Below are the code and all the weights of a small trained network. Each question names an input and a target symbol and asks about switching units off, where a switched-off unit gives its printed mean instead of its output.

import numpy as np


def w(rows, s, z=0):
    codes = np.array(rows[::2]) - 128.0
    scale = np.full(codes.shape[1], s)
    scale[-1] = z or s
    return codes * scale


def f(y):
    return y / 2 * (1 + np.tanh(0.7978845608 * (y + 0.044715 * y**3)))


def softmax(a):
    e = np.exp(a - a.max(-1, keepdims=True))
    return e / e.sum(-1, keepdims=True)


def log_softmax(a):
    a = a - a.max(-1, keepdims=True)
    return a - np.log(np.exp(a).sum(-1, keepdims=True))


def net(x, mask):
    ids = ['αγδεηθλφω'.index(c) for c in x.split()]
    T = len(ids)
    res = E[ids] + P[:T]
    u = 0
    for l in range(2):
        q, k, v = (res @ M[l].T for M in (Q, K, V))
        z = softmax(np.where(np.tri(T) > 0, q @ k.T / 2**0.5, -1e9)) @ v
        res = res + np.where(mask[u], z, O[l][:, -1]) @ O[l][:, :-1]
        u += 1
        y = f(res @ A[l][:, :-1].T + A[l][:, -1])
        res = res + np.where(mask[u : u + 8], y, B[l][:, -1]) @ B[l][:, :-1]
        u += 8
    return log_softmax(res[-1] @ U[:, :-1].T + U[:, -1])


Q, K, V, O, A, B = {}, {}, {}, {}, {}, {}
E = w([
[36,177,99,58],'α',
[202,110,152,1],'γ',
[216,196,136,130],'δ',
[216,210,199,131],'ε',
[175,93,123,168],'η',
[126,123,191,79],'θ',
[74,110,165,99],'λ',
[66,180,248,71],'φ',
[111,110,151,132],'ω',
],0.015)
P = w([
[97,70,169,93],'0',
[143,102,65,128],'1',
[82,93,99,86],'2',
[172,141,148,119],'3',
[124,121,72,145],'4',
[86,87,95,83],'5',
[228,136,153,252],'6',
[117,126,75,150],'7',
[85,83,96,82],'8',
[142,213,130,155],'9',
[111,133,77,155],'10',
],0.012)
Q[0] = w([
[124,124,89,38],'0.h0',
[116,83,144,5],'0.h0',
],0.014)
K[0] = w([
[86,91,58,86],'0.h0',
[118,7,73,99],'0.h0',
],0.017)
V[0] = w([
[184,253,212,165],'0.h0',
[130,160,50,114],'0.h0',
],0.0031)
O[0] = w([
[218,2,122,58,5],'0.h0',
[86,138,159,241,154],'0.h0',
],0.009,0.0011)
A[0] = w([
[105,44,198,129,155],'0.n0',
[186,180,120,131,66],'0.n1',
[99,125,33,191,118],'0.n2',
[2,144,150,50,106],'0.n3',
[177,74,91,196,254],'0.n4',
[74,98,189,68,51],'0.n5',
[58,171,74,62,64],'0.n6',
[84,175,35,86,111],'0.n7',
],0.0099,0.0062)
B[0] = w([
[38,120,80,113,150],'0.n0',
[173,46,135,228,130],'0.n1',
[163,143,23,73,148],'0.n2',
[171,38,170,140,254],'0.n3',
[115,179,175,95,194],'0.n4',
[83,88,94,162,148],'0.n5',
[255,76,113,173,196],'0.n6',
[244,113,87,188,191],'0.n7',
],0.0093,0.0085)
Q[1] = w([
[52,63,33,187],'1.h0',
[71,83,255,172],'1.h0',
],0.0063)
K[1] = w([
[69,124,5,215],'1.h0',
[127,137,174,2],'1.h0',
],0.0081)
V[1] = w([
[3,176,162,74],'1.h0',
[15,193,223,45],'1.h0',
],0.0051)
O[1] = w([
[1,72,134,68,5],'1.h0',
[195,125,169,225,1],'1.h0',
],0.0068,0.0098)
A[1] = w([
[133,97,147,84,45],'1.n0',
[105,207,211,55,189],'1.n1',
[145,78,112,134,2],'1.n2',
[246,101,147,119,21],'1.n3',
[121,86,146,76,25],'1.n4',
[166,109,74,103,115],'1.n5',
[50,107,45,119,194],'1.n6',
[87,42,151,168,142],'1.n7',
],0.013,0.0062)
B[1] = w([
[74,153,129,168,130],'1.n0',
[81,89,92,253,170],'1.n1',
[113,89,126,158,148],'1.n2',
[51,104,111,148,252],'1.n3',
[78,178,125,215,133],'1.n4',
[156,185,198,138,198],'1.n5',
[143,58,78,83,141],'1.n6',
[185,133,143,176,159],'1.n7',
],0.012,0.019)
U = w([
[48,86,108,153,82],'α',
[69,140,147,118,233],'γ',
[173,188,99,169,140],'δ',
[107,137,100,160,2],'ε',
[99,93,8,100,127],'η',
[150,97,143,115,109],'θ',
[197,95,113,133,71],'λ',
[161,147,207,134,103],'φ',
[192,103,113,79,250],'ω',
],0.014,0.0094)

Each question gives the input, a string of symbols that net reads in full, and the target symbol t.
The units are the heads (2 rows each of Q, K, V and O) and the neurons (one row each of A and B). Each row of codes is followed by its name. A weight is (code - 128) times the scale printed after its matrix; where a second scale follows, it is the last column's (O, A, B and U).
mask holds one flag per unit, layer by layer, with each layer's heads first. A switched-off unit (its flag False) gives its mean, the last column of its rows in O or B, instead of its output. The means were averaged over made-up inputs and are rounded, as every weight is.
A unit's drop is (log p(t) with every unit on - log p(t) with that unit switched off) / (log p(t) with every unit on - log p(t) with every unit switched off).
The circuit of an input: a set's keep is (log p(t) with only the set's units on - log p(t) with every unit switched off) / (log p(t) with every unit on - log p(t) with every unit switched off). Starting from the 12 units with the biggest drops (on a tie, the unit counted first), units are removed one at a time, each time the one whose removal leaves the highest keep (on an exact tie, the one counted first), for as long as the keep stays at least 0.8.
circuit, biggest first: the units of the circuit, biggest drop first
top k neurons: the k neurons with the biggest drops, biggest first
top k neurons in layer l: the k neurons of layer l with the biggest drops, biggest first
drop of u: that unit's drop, to one decimal
input η ω ε γ ε, target α: circuit, biggest first -> 1.n5; 0.n7; 0.n6
input η η ω λ ω, target η: top 3 neurons in layer 0 -> 0.n3; 0.n6; 0.n7
input α α ω η, target α: circuit, biggest first -> 0.n7; 0.n6
input α ε α ω, target α: top 3 neurons -> 1.n1; 0.n7; 0.n6
input α α α ω ω, target η: circuit, biggest first -> 0.n6; 1.n6; 0.n3; 1.n5
input λ γ γ η α θ α λ, target ω: circuit, biggest first -> 1.n3; 1.n1
input η λ α α α θ α η φ, target φ: circuit, biggest first -> 1.n3
input θ ε λ η, target α: circuit, biggest first -> 1.n5; 0.n7; 0.n6
input α ε ε γ, target α: circuit, biggest first -> 1.n1; 0.n7; 0.n6
input ε φ η ω, target α: top 4 neurons -> 0.n7; 1.n1; 0.n6; 1.n5
input η η α δ λ λ η γ, target δ: top 3 neurons -> 0.n3; 0.n6; 1.n6
input α α α ω φ, target φ: top 2 neurons -> 1.n3; 0.n3
input λ η η, target η: top 3 neurons -> 0.n3; 0.n6; 1.n5
input α ω θ η η γ α ε λ φ, target α: circuit, biggest first -> 1.n1
input α ω δ α η η α α η λ α, target δ: top 3 neurons in layer 0 -> 0.n7; 0.n2; 0.n6
input λ η η α ε ω λ α η, target η: top 3 neurons -> 0.n6; 0.n3; 0.n7
input δ δ γ α α δ φ, target α: top 3 neurons -> 1.n1; 1.n5; 0.n7
input η γ α γ γ, target δ: top 4 neurons in layer 0 -> 0.n3; 0.n6; 0.n7; 0.n4
input ε α η φ λ η η γ λ θ, target α: top 2 neurons in layer 0 -> 0.n7; 0.n6
input α φ α θ ε α γ, target α: top neuron in layer 1 -> 1.n5
input η γ λ η λ δ λ α λ, target λ: top 3 neurons -> 1.n7; 1.n3; 0.n3
input ω α ω δ δ η δ γ α θ, target α: top 4 neurons -> 1.n1; 1.n5; 0.n7; 1.n7
input α η ε λ γ γ γ θ γ, target γ: drop of 1.n7 -> 0.1
input η γ ω, target ω: drop of 1.n7 -> 0.1
input φ ω λ, target λ: drop of 1.n7 -> 0.7
input ε λ α θ ε, target α: drop of 0.n2 -> 0.1
